Here is a tiny trained network, its code and every weight. The questions are about switching its units off for an input and a class, where a switched-off unit gives its printed mean instead of its output.

import numpy as np


def w(rows, s, z=0):
    codes = np.array(rows[::2]) - 128.0
    scale = np.full(codes.shape[1], s)
    scale[-1] = z or s
    return codes * scale


def f(y):
    return np.maximum(y, 0)


def log_softmax(a):
    a = a - a.max(-1, keepdims=True)
    return a - np.log(np.exp(a).sum(-1, keepdims=True))


def net(x, mask):
    res = np.array(x, float).reshape(1, 4) / 4 @ E
    y = f(res @ A[0][:, :-1].T + A[0][:, -1])
    res = res + np.where(mask, y, B[0][:, -1]) @ B[0][:, :-1]
    return log_softmax(res[-1] @ U[:, :-1].T + U[:, -1])


A, B = {}, {}
E = w([
[147,236,111,30,98,68],'x0',
[98,83,164,81,114,126],'x1',
[233,106,83,83,1,192],'x2',
[17,178,49,117,138,199],'x3',
],0.0081)
A[0] = w([
[179,124,119,103,95,186,50],'N0',
[118,152,170,157,186,127,81],'N1',
[181,121,133,93,108,180,48],'N2',
[85,159,141,105,204,68,176],'N3',
[131,163,158,58,117,88,252],'N4',
[180,100,196,124,120,54,131],'N5',
[122,54,163,142,124,172,174],'N6',
[83,46,123,163,136,153,156],'N7',
[106,153,113,129,254,100,26],'N8',
[140,114,63,117,8,198,116],'N9',
[55,164,59,109,131,186,163],'N10',
[141,112,148,195,169,194,193],'N11',
[87,105,172,113,191,89,159],'N12',
[196,89,119,127,86,124,96],'N13',
[60,161,73,100,118,190,89],'N14',
[214,103,153,162,147,19,208],'N15',
[120,229,93,32,110,27,231],'N16',
[105,124,156,66,109,107,151],'N17',
[169,125,85,122,60,196,242],'N18',
],0.009,0.0011)
B[0] = w([
[100,154,111,109,192,85,182],'N0',
[112,139,120,71,189,96,182],'N1',
[116,192,108,96,168,106,176],'N2',
[198,131,100,76,172,97,221],'N3',
[180,83,127,198,121,108,197],'N4',
[132,184,208,142,109,209,207],'N5',
[224,70,116,115,125,98,178],'N6',
[205,64,85,139,128,139,187],'N7',
[167,162,106,54,168,115,218],'N8',
[162,163,146,38,189,62,222],'N9',
[149,166,209,174,116,248,212],'N10',
[181,94,88,184,163,89,187],'N11',
[174,153,172,99,217,56,204],'N12',
[121,156,142,87,207,142,191],'N13',
[121,154,181,147,150,238,199],'N14',
[128,189,248,157,117,203,222],'N15',
[254,32,85,197,108,140,255],'N16',
[140,88,109,181,91,145,167],'N17',
[183,163,151,85,192,73,210],'N18',
],0.0062,0.009)
U = w([
[101,164,116,47,208,54,42],'0',
[93,165,207,152,134,208,119],'1',
[181,60,47,195,116,96,134],'2',
[120,126,115,135,146,109,249],'3',
[65,139,119,128,111,88,183],'4',
[62,117,28,167,23,61,2],'5',
[1,130,93,166,28,76,13],'6',
],0.0086,0.0057)

Each question gives the input, the list of numbers given to net, and the class t.
The units are the neurons (one row each of A and B). Each row of codes is followed by its name. A weight is (code - 128) times the scale printed after its matrix; where a second scale follows, it is the last column's (A, B and U).
mask holds one flag per neuron, in row order. A switched-off neuron (its flag False) gives its mean, the last column of its row in B, instead of its output. The means were averaged over made-up inputs and are rounded, as every weight is.
A unit's drop is (log p(t) with every unit on - log p(t) with that unit switched off) / (log p(t) with every unit on - log p(t) with every unit switched off).
The circuit of an input: a set's keep is (log p(t) with only the set's units on - log p(t) with every unit switched off) / (log p(t) with every unit on - log p(t) with every unit switched off). Starting from the 12 units with the biggest drops (on a tie, the unit counted first), units are removed one at a time, each time the one whose removal leaves the highest keep (on an exact tie, the one counted first), for as long as the keep stays at least 0.8.
units of the circuit, in order: the units of the circuit, biggest drop first
most important unit: the unit with the biggest drop
top k neurons: the k neurons with the biggest drops, biggest first
drop of u: that unit's drop, to one decimal
input [7,8,-6,3], class 3: units of the circuit, in order => N16
input [5,-6,8,-6], class 0: units of the circuit, in order => N9; N13
input [2,-7,-5,-7], class 1: top 3 neurons => N15; N5; N9
input [-7,-7,-4,5], class 2: top 2 neurons => N11; N7
input [4,-4,6,0], class 0: top 2 neurons => N9; N18
input [4,4,-2,-5], class 1: units of the circuit, in order => N15; N5
input [8,8,5,0], class 2: top 3 neurons => N16; N4; N17
input [6,5,-5,-4], class 2: top 2 neurons => N16; N4
input [7,-1,-6,-5], class 2: top 3 neurons => N16; N4; N9
input [6,-4,7,-4], class 0: top 3 neurons => N9; N18; N13
input [-1,-6,-1,8], class 1: top 2 neurons => N10; N14
input [4,-6,7,7], class 0: top 2 neurons => N9; N18
input [8,5,3,-7], class 2: top 3 neurons => N16; N4; N10
input [4,-3,0,-3], class 2: top 3 neurons => N16; N10; N14
input [4,-6,-3,-6], class 1: most important unit => N15
input [-6,5,-2,-7], class 1: top 3 neurons => N15; N5; N16
input [-6,-3,-8,-5], class 0: drop of N16 => 0.3
input [8,-3,1,-5], class 2: drop of N0 => 0.0
input [-2,1,2,-8], class 1: drop of N5 => 0.1
input [5,4,4,-6], class 1: drop of N5 => 0.7
